Below are the code and all the weights of a small trained network. Each question names an input and a target symbol and asks about switching units off, where a switched-off unit gives its printed mean instead of its output.

import numpy as np


def w(rows, s, z=0):
    codes = np.array(rows[::2]) - 128.0
    scale = np.full(codes.shape[1], s)
    scale[-1] = z or s
    return codes * scale


def f(y):
    return y / 2 * (1 + np.tanh(0.7978845608 * (y + 0.044715 * y**3)))


def softmax(a):
    e = np.exp(a - a.max(-1, keepdims=True))
    return e / e.sum(-1, keepdims=True)


def log_softmax(a):
    a = a - a.max(-1, keepdims=True)
    return a - np.log(np.exp(a).sum(-1, keepdims=True))


def net(x, mask):
    ids = ['ΓΛδηθμψω'.index(c) for c in x.split()]
    T = len(ids)
    res = E[ids] + P[:T]
    u = 0
    for l in range(2):
        r = res
        for j in range(2):
            rows = slice(2 * j, 2 * j + 2)
            q, k, v = (r @ M[l][rows].T for M in (Q, K, V))
            z = softmax(np.where(np.tri(T) > 0, q @ k.T / 2**0.5, -1e9)) @ v
            o = O[l][rows]
            res = res + np.where(mask[u + j], z, o[:, -1]) @ o[:, :-1]
        u += 2
        y = f(res @ A[l][:, :-1].T + A[l][:, -1])
        res = res + np.where(mask[u : u + 12], y, B[l][:, -1]) @ B[l][:, :-1]
        u += 12
    return log_softmax(res[-1] @ U[:, :-1].T + U[:, -1])


Q, K, V, O, A, B = {}, {}, {}, {}, {}, {}
E = w([
[173,101,89,73],'Γ',
[139,170,135,157],'Λ',
[138,178,138,178],'δ',
[158,139,107,141],'η',
[188,110,93,139],'θ',
[103,178,154,66],'μ',
[209,101,163,157],'ψ',
[158,97,224,10],'ω',
],0.012)
P = w([
[118,103,172,144],'0',
[58,95,71,165],'1',
[173,168,183,139],'2',
[81,121,71,168],'3',
[2,3,114,157],'4',
[16,145,132,124],'5',
[199,204,185,141],'6',
[101,175,97,138],'7',
[205,230,172,145],'8',
[109,179,79,137],'9',
],0.008)
Q[0] = w([
[146,161,108,117],'0.h1',
[99,110,118,137],'0.h1',
[119,128,181,254],'0.h2',
[234,50,90,154],'0.h2',
],0.038)
K[0] = w([
[145,168,111,115],'0.h1',
[102,110,122,135],'0.h1',
[113,143,159,253],'0.h2',
[229,48,87,165],'0.h2',
],0.038)
V[0] = w([
[87,167,8,146],'0.h1',
[70,201,63,80],'0.h1',
[105,84,134,154],'0.h2',
[135,202,143,144],'0.h2',
],0.015)
O[0] = w([
[128,151,85,9,3],'0.h1',
[135,151,39,50,48],'0.h1',
[84,159,123,126,93],'0.h2',
[157,68,94,63,189],'0.h2',
],0.012,0.0028)
A[0] = w([
[112,154,128,118,4],'0.n1',
[154,149,154,98,221],'0.n2',
[147,98,101,164,163],'0.n3',
[129,128,124,149,38],'0.n4',
[83,70,76,158,48],'0.n5',
[179,221,140,142,103],'0.n6',
[146,166,75,123,79],'0.n7',
[129,144,175,97,115],'0.n8',
[118,249,140,149,127],'0.n9',
[139,107,128,148,12],'0.n10',
[98,137,158,98,182],'0.n11',
[144,38,136,97,40],'0.n12',
],0.018,0.0041)
B[0] = w([
[104,9,106,139,97],'0.n1',
[216,99,98,177,204],'0.n2',
[135,218,127,136,252],'0.n3',
[128,97,95,60,130],'0.n4',
[46,80,165,42,144],'0.n5',
[184,40,148,15,227],'0.n6',
[193,91,7,98,168],'0.n7',
[172,80,56,152,136],'0.n8',
[121,174,103,182,194],'0.n9',
[110,109,75,66,150],'0.n10',
[159,80,162,215,149],'0.n11',
[116,162,125,204,134],'0.n12',
],0.016,0.0038)
Q[1] = w([
[253,245,128,201],'1.h1',
[138,121,149,161],'1.h1',
[152,130,134,123],'1.h2',
[126,106,126,130],'1.h2',
],0.028)
K[1] = w([
[3,76,120,106],'1.h1',
[135,112,122,90],'1.h1',
[144,136,126,126],'1.h2',
[120,126,120,124],'1.h2',
],0.033)
V[1] = w([
[83,105,113,132],'1.h1',
[142,124,125,126],'1.h1',
[128,251,95,47],'1.h2',
[73,168,148,106],'1.h2',
],0.019)
O[1] = w([
[97,188,112,68,205],'1.h1',
[137,109,122,148,88],'1.h1',
[125,250,165,40,48],'1.h2',
[174,164,85,64,2],'1.h2',
],0.012,0.0088)
A[1] = w([
[109,194,120,213,185],'1.n1',
[123,157,143,170,98],'1.n2',
[151,73,87,44,78],'1.n3',
[23,205,213,126,168],'1.n4',
[197,198,123,141,53],'1.n5',
[54,149,236,146,217],'1.n6',
[181,170,90,73,29],'1.n7',
[125,139,109,107,135],'1.n8',
[107,71,184,105,28],'1.n9',
[4,127,96,120,117],'1.n10',
[190,112,24,96,98],'1.n11',
[51,158,146,148,253],'1.n12',
],0.016,0.005)
B[1] = w([
[59,124,127,139,255],'1.n1',
[92,118,140,88,170],'1.n2',
[117,62,136,192,137],'1.n3',
[159,169,75,169,170],'1.n4',
[106,75,173,125,162],'1.n5',
[148,72,105,125,199],'1.n6',
[124,143,253,142,160],'1.n7',
[51,165,139,11,138],'1.n8',
[175,201,137,64,182],'1.n9',
[117,55,141,140,169],'1.n10',
[117,106,68,30,171],'1.n11',
[167,196,150,124,175],'1.n12',
],0.023,0.0099)
U = w([
[120,70,112,173,226],'Γ',
[216,104,97,113,205],'Λ',
[127,196,24,160,197],'δ',
[121,120,3,84,40],'η',
[102,206,123,124,114],'θ',
[113,142,85,93,19],'μ',
[99,135,113,72,3],'ψ',
[114,141,69,93,31],'ω',
],0.0054,0.0038)

Each question gives the input, a string of symbols that net reads in full, and the target symbol t.
The units are the heads (2 rows each of Q, K, V and O) and the neurons (one row each of A and B). Each row of codes is followed by its name. A weight is (code - 128) times the scale printed after its matrix; where a second scale follows, it is the last column's (O, A, B and U).
mask holds one flag per unit, layer by layer, with each layer's heads first. A switched-off unit (its flag False) gives its mean, the last column of its rows in O or B, instead of its output. The means were averaged over made-up inputs and are rounded, as every weight is.
A unit's drop is (log p(t) with every unit on - log p(t) with that unit switched off) / (log p(t) with every unit on - log p(t) with every unit switched off).
The circuit of an input: a set's keep is (log p(t) with only the set's units on - log p(t) with every unit switched off) / (log p(t) with every unit on - log p(t) with every unit switched off). Starting from the 12 units with the biggest drops (on a tie, the unit counted first), units are removed one at a time, each time the one whose removal leaves the highest keep (on an exact tie, the one counted first), for as long as the keep stays at least 0.8.
units of the circuit, in order: the units of the circuit, biggest drop first
unit that matters most: the unit with the biggest drop
top k neurons: the k neurons with the biggest drops, biggest first
top k neurons in layer l: the k neurons of layer l with the biggest drops, biggest first
heads that matter: for each layer, one digit per head in row order, 1 if its drop is at least 0.15 and else 0, layers parted by /
input ψ θ η ω η, target Λ: top neuron -> [1.n9]
input Λ Γ μ η Λ η, target ψ: heads that matter -> 10 / 11
input μ θ η μ μ Γ μ Λ, target η: top 2 neurons -> [0.n3 0.n7]
input δ θ δ ψ, target δ: top 3 neurons -> [1.n4 0.n2 0.n11]
input ψ Λ η δ ψ, target Λ: units of the circuit, in order -> [0.h1 1.n9 1.n6]
input Γ Λ Γ η Γ δ, target ψ: units of the circuit, in order -> [0.h1 1.h2 0.h2 1.n8]
input η Λ ω μ η δ, target η: units of the circuit, in order -> [0.h1 1.n11 0.h2 0.n7]
input Λ Γ Γ, target Λ: heads that matter -> 01 / 00
input θ η θ Γ ω θ Γ, target Λ: heads that matter -> 01 / 01
input δ θ μ δ, target η: heads that matter -> 11 / 10
input θ δ θ δ, target θ: heads that matter -> 00 / 01
input Γ Γ ψ ω δ θ η μ ω δ, target Γ: units of the circuit, in order -> [1.h2 0.n8 0.n2]
input θ ψ Λ ψ Λ η, target δ: top 2 neurons in layer 1 -> [1.n4 1.n12]
input Λ Λ Γ Γ Λ Λ η θ, target θ: units of the circuit, in order -> [1.h2 1.n7 0.h1]
input η μ μ η, target η: heads that matter -> 10 / 00
input μ θ η δ Γ Λ Λ, target Λ: units of the circuit, in order -> [0.n6 1.n1]
input θ Γ Λ η η μ Γ Γ ω Γ, target Γ: heads that matter -> 00 / 01
input δ θ ψ Λ Λ ψ Γ Γ, target δ: heads that matter -> 01 / 10
input θ Γ Λ Λ δ Λ Λ ω, target Γ: unit that matters most -> 0.n6
input Λ ψ Γ Γ, target δ: unit that matters most -> 0.n6
input Λ θ μ ω Λ, target Λ: top 4 neurons -> [1.n9 0.n5 1.n1 0.n11]
input η Λ Λ μ η η, target η: top 3 neurons -> [0.n3 0.n11 1.n11]
input η μ δ Γ, target η: heads that matter -> 10 / 10
input μ Λ ψ Λ η Γ Γ η θ Γ, target θ: top 2 neurons in layer 0 -> [0.n7 0.n5]
input Γ μ Λ Γ δ θ, target θ: top 3 neurons in layer 1 -> [1.n7 1.n12 1.n6]
